Below are the code and all the weights of a small trained network. Each question names an input and a target symbol and asks about switching units off, where a switched-off unit gives its printed mean instead of its output.

import numpy as np


def w(rows, s, z=0):
    codes = np.array(rows[::2]) - 128.0
    scale = np.full(codes.shape[1], s)
    scale[-1] = z or s
    return codes * scale


def norm(h):
    return h / np.sqrt((h * h).mean(-1, keepdims=True) + 1e-5)


def f(y):
    return np.maximum(y, 0)


def softmax(a):
    e = np.exp(a - a.max(-1, keepdims=True))
    return e / e.sum(-1, keepdims=True)


def log_softmax(a):
    a = a - a.max(-1, keepdims=True)
    return a - np.log(np.exp(a).sum(-1, keepdims=True))


def net(x, mask):
    ids = ['ΘΠΦαβγδεηλμω'.index(c) for c in x.split()]
    T = len(ids)
    res = E[ids] + P[:T]
    r = norm(res)
    for j in range(3):
        rows = slice(4 * j, 4 * j + 4)
        q, k, v = (r @ M[0][rows].T for M in (Q, K, V))
        z = softmax(np.where(np.tri(T) > 0, q @ k.T / 4**0.5, -1e9)) @ v
        o = O[0][rows]
        res = res + np.where(mask[j], z, o[:, -1]) @ o[:, :-1]
    y = f(norm(res) @ A[0][:, :-1].T + A[0][:, -1])
    res = res + np.where(mask[3:27], y, B[0][:, -1]) @ B[0][:, :-1]
    return log_softmax(norm(res)[-1] @ U[:, :-1].T + U[:, -1])


Q, K, V, O, A, B = {}, {}, {}, {}, {}, {}
E = w([
[80,150,114,181,95,166,137],'Θ',
[98,135,87,174,63,116,178],'Π',
[42,65,135,139,73,218,165],'Φ',
[190,144,13,232,43,152,151],'α',
[187,185,75,116,27,253,184],'β',
[102,241,31,95,68,72,174],'γ',
[145,54,131,89,60,143,125],'δ',
[126,200,144,205,91,65,71],'ε',
[163,54,176,53,57,190,96],'η',
[131,233,153,147,139,215,5],'λ',
[104,95,151,136,68,171,144],'μ',
[196,74,4,116,116,196,192],'ω',
],0.012)
P = w([
[41,98,92,152,129,141,144],'0',
[86,135,137,167,189,153,137],'1',
[139,142,185,182,112,40,248],'2',
[70,99,75,135,97,136,120],'3',
[112,136,135,156,187,148,125],'4',
[171,103,194,132,117,56,203],'5',
[95,106,78,120,85,134,102],'6',
[133,144,140,150,183,141,111],'7',
[197,106,197,121,126,51,169],'8',
[120,118,78,107,74,132,87],'9',
[154,149,140,139,181,137,99],'10',
[226,113,193,107,140,50,140],'11',
[138,133,76,105,68,123,80],'12',
],0.014)
Q[0] = w([
[80,180,92,92,110,100,144],'H1',
[94,114,115,121,160,148,165],'H1',
[143,102,160,162,198,107,191],'H1',
[145,79,123,201,130,105,127],'H1',
[142,170,46,146,1,134,93],'H2',
[129,158,68,129,137,88,154],'H2',
[107,131,161,148,221,84,150],'H2',
[161,127,106,115,151,96,63],'H2',
[172,154,29,145,34,186,102],'H3',
[148,96,143,158,189,123,165],'H3',
[154,130,217,157,194,148,151],'H3',
[106,144,199,104,205,102,196],'H3',
],0.015)
K[0] = w([
[62,171,104,85,103,108,140],'H1',
[98,130,144,141,136,134,177],'H1',
[109,98,121,202,151,166,155],'H1',
[131,104,154,177,115,105,137],'H1',
[195,154,72,139,89,134,134],'H2',
[106,172,110,107,149,110,168],'H2',
[29,137,160,128,172,90,125],'H2',
[135,141,142,94,176,82,87],'H2',
[183,179,68,126,102,152,126],'H3',
[96,74,153,149,150,146,125],'H3',
[90,115,189,160,139,157,98],'H3',
[7,124,171,159,132,141,153],'H3',
],0.015)
V[0] = w([
[98,129,149,205,126,145,201],'H1',
[129,91,141,181,43,176,68],'H1',
[81,173,134,117,159,177,122],'H1',
[163,236,154,59,108,191,243],'H1',
[241,155,120,161,155,178,168],'H2',
[65,111,189,198,169,145,99],'H2',
[165,138,110,200,136,181,148],'H2',
[169,60,93,207,91,65,65],'H2',
[170,88,49,97,209,77,149],'H3',
[112,177,73,6,141,129,113],'H3',
[79,133,139,133,2,153,93],'H3',
[221,72,100,222,125,179,84],'H3',
],0.0072)
O[0] = w([
[213,135,153,80,152,175,214,244],'H1',
[147,96,114,140,200,169,216,188],'H1',
[218,127,63,166,102,127,103,149],'H1',
[94,126,139,149,186,132,110,194],'H1',
[120,109,110,151,44,148,142,178],'H2',
[148,134,55,77,129,22,44,57],'H2',
[93,179,109,246,65,167,77,243],'H2',
[56,83,81,213,168,33,125,129],'H2',
[103,176,34,84,188,76,203,61],'H3',
[136,182,83,30,78,113,136,103],'H3',
[63,98,176,191,95,148,107,253],'H3',
[226,82,54,254,198,212,207,151],'H3',
],0.0048,0.0035)
A[0] = w([
[191,58,118,131,87,103,207,65],'N1',
[215,143,208,190,133,115,131,118],'N2',
[117,85,115,142,142,122,113,96],'N3',
[101,95,49,135,126,129,138,102],'N4',
[122,122,138,136,245,127,142,161],'N5',
[91,102,165,162,41,51,182,203],'N6',
[162,113,135,161,187,190,167,129],'N7',
[99,186,123,51,92,27,44,187],'N8',
[105,203,156,153,162,163,98,161],'N9',
[104,130,42,175,183,140,110,103],'N10',
[149,189,146,177,143,122,111,144],'N11',
[185,194,205,112,151,54,166,180],'N12',
[124,179,146,69,53,135,77,116],'N13',
[121,150,140,155,123,99,10,24],'N14',
[169,112,98,137,170,22,135,155],'N15',
[36,142,94,32,84,101,54,95],'N16',
[199,142,212,177,89,63,200,176],'N17',
[165,191,66,184,101,207,125,83],'N18',
[191,84,130,127,69,134,95,86],'N19',
[93,186,78,104,90,190,188,153],'N20',
[66,86,134,159,152,161,63,138],'N21',
[127,166,49,161,136,106,156,198],'N22',
[98,199,124,139,203,82,83,3],'N23',
[134,122,150,52,131,155,38,161],'N24',
],0.011,0.0049)
B[0] = w([
[58,148,169,113,96,75,136,196],'N1',
[88,114,149,87,111,127,115,228],'N2',
[149,122,95,145,109,101,141,140],'N3',
[120,131,140,117,154,83,108,166],'N4',
[120,162,142,141,170,159,182,152],'N5',
[140,184,90,112,153,194,137,254],'N6',
[146,175,99,131,111,121,72,210],'N7',
[65,108,141,161,204,155,61,216],'N8',
[82,133,122,123,63,134,170,182],'N9',
[137,149,114,101,117,64,129,175],'N10',
[67,83,119,92,151,102,149,183],'N11',
[155,91,101,192,109,112,203,205],'N12',
[135,132,141,145,182,168,124,193],'N13',
[195,125,119,94,123,158,145,154],'N14',
[148,98,143,91,165,197,109,154],'N15',
[79,180,233,162,141,111,85,203],'N16',
[161,43,126,67,91,72,79,253],'N17',
[108,92,131,125,201,124,161,232],'N18',
[99,116,98,142,172,148,142,164],'N19',
[129,91,141,84,137,91,68,236],'N20',
[196,133,158,131,141,84,155,185],'N21',
[130,116,162,120,68,179,98,207],'N22',
[159,160,122,136,1,145,132,143],'N23',
[121,157,66,118,82,94,121,157],'N24',
],0.011,0.0092)
U = w([
[133,100,178,134,4,127,142,198],'Θ',
[86,53,76,41,133,100,65,2],'Π',
[85,163,169,152,105,144,38,190],'Φ',
[205,141,93,129,84,157,24,104],'α',
[99,83,107,134,116,255,144,107],'β',
[79,122,149,130,161,135,207,126],'γ',
[167,137,86,74,192,154,124,124],'δ',
[172,159,134,151,134,57,101,160],'ε',
[122,194,84,93,73,162,139,176],'η',
[113,98,70,228,92,124,111,161],'λ',
[189,141,174,173,117,171,146,213],'μ',
[174,31,191,126,196,126,68,5],'ω',
],0.0097,0.0044)

Each question gives the input, a string of symbols that net reads in full, and the target symbol t.
The units are the heads (4 rows each of Q, K, V and O) and the neurons (one row each of A and B). Each row of codes is followed by its name. A weight is (code - 128) times the scale printed after its matrix; where a second scale follows, it is the last column's (O, A, B and U).
mask holds one flag per unit, heads first, then neurons. A switched-off unit (its flag False) gives its mean, the last column of its rows in O or B, instead of its output. The means were averaged over made-up inputs and are rounded, as every weight is.
A unit's drop is (log p(t) with every unit on - log p(t) with that unit switched off) / (log p(t) with every unit on - log p(t) with every unit switched off).
The circuit of an input: a set's keep is (log p(t) with only the set's units on - log p(t) with every unit switched off) / (log p(t) with every unit on - log p(t) with every unit switched off). Starting from the 12 units with the biggest drops (on a tie, the unit counted first), units are removed one at a time, each time the one whose removal leaves the highest keep (on an exact tie, the one counted first), for as long as the keep stays at least 0.8.
circuit, biggest first: the units of the circuit, biggest drop first
most important unit: the unit with the biggest drop
top k neurons: the k neurons with the biggest drops, biggest first
heads that matter: for each layer, one digit per head in row order, 1 if its drop is at least 0.15 and else 0, layers parted by /
input α μ δ λ γ γ ω γ ω α Φ, target μ: top 4 neurons -> (N21; N17; N20; N8)
input β ε γ λ γ δ β γ ε η, target Φ: circuit, biggest first -> (H3; N16; N17)
input δ ε Π ε, target α: heads that matter -> 111
input λ γ δ ε Θ δ μ, target Φ: circuit, biggest first -> (H3; N16)
input ε β δ ε μ η μ, target β: heads that matter -> 000
input β Θ ω Φ, target Π: heads that matter -> 001
input α ω α λ Φ η Θ γ η γ Φ Θ, target Π: circuit, biggest first -> (N2; N16)
input ε Π λ γ β Π δ, target β: circuit, biggest first -> (H2; N17; N19)
input ε β ε β β γ η Π, target Π: top 4 neurons -> (N18; N16; N7; N12)
input γ γ γ λ δ Θ Θ δ γ δ γ α β, target β: circuit, biggest first -> (N18; H2)
input λ ε μ μ ε η μ, target μ: top 3 neurons -> (N21; N17; N8)
input β γ γ β Θ γ Θ Θ λ, target Θ: top 2 neurons -> (N9; N8)
input ω Θ γ β γ γ Φ ω ε Θ, target Π: circuit, biggest first -> (H3; N18; N10; N22)
input β δ γ Φ ε μ γ η, target α: most important unit -> N24
input α γ γ, target Π: top 3 neurons -> (N17; N8; N6)
input β β μ δ Π β α δ Θ λ ε μ ε, target λ: circuit, biggest first -> (H2; H3; N20)
input β Φ Θ Θ η, target α: heads that matter -> 010
input δ Θ η γ η Θ α β λ γ α, target λ: circuit, biggest first -> (H2; H3)
input Π γ δ Φ α ω λ, target Π: top 4 neurons -> (N18; N10; N12; N6)
input Θ Θ Θ δ λ μ δ Θ, target γ: most important unit -> N17
input β Θ δ μ Θ δ Θ γ γ γ Θ ω, target Θ: most important unit -> N1
input μ β γ δ γ μ Π Θ γ, target ω: heads that matter -> 101
input λ Θ ε η, target Θ: circuit, biggest first -> (N8; N21; N20; H3)
input δ ω ε ε δ Φ α ε η Φ, target λ: heads that matter -> 011
input γ Θ Θ μ μ δ Φ, target Φ: heads that matter -> 001
input ε γ Θ δ γ μ ε Θ ε μ, target Φ: circuit, biggest first -> (N16; H3)
input β α λ, target Θ: circuit, biggest first -> (N9; N12)
input γ α Π μ, target λ: most important unit -> H2
input ε ω γ γ Θ Φ δ β δ ε ω, target δ: heads that matter -> 001
input ω μ η ε ε η ε γ γ δ, target Φ: heads that matter -> 000
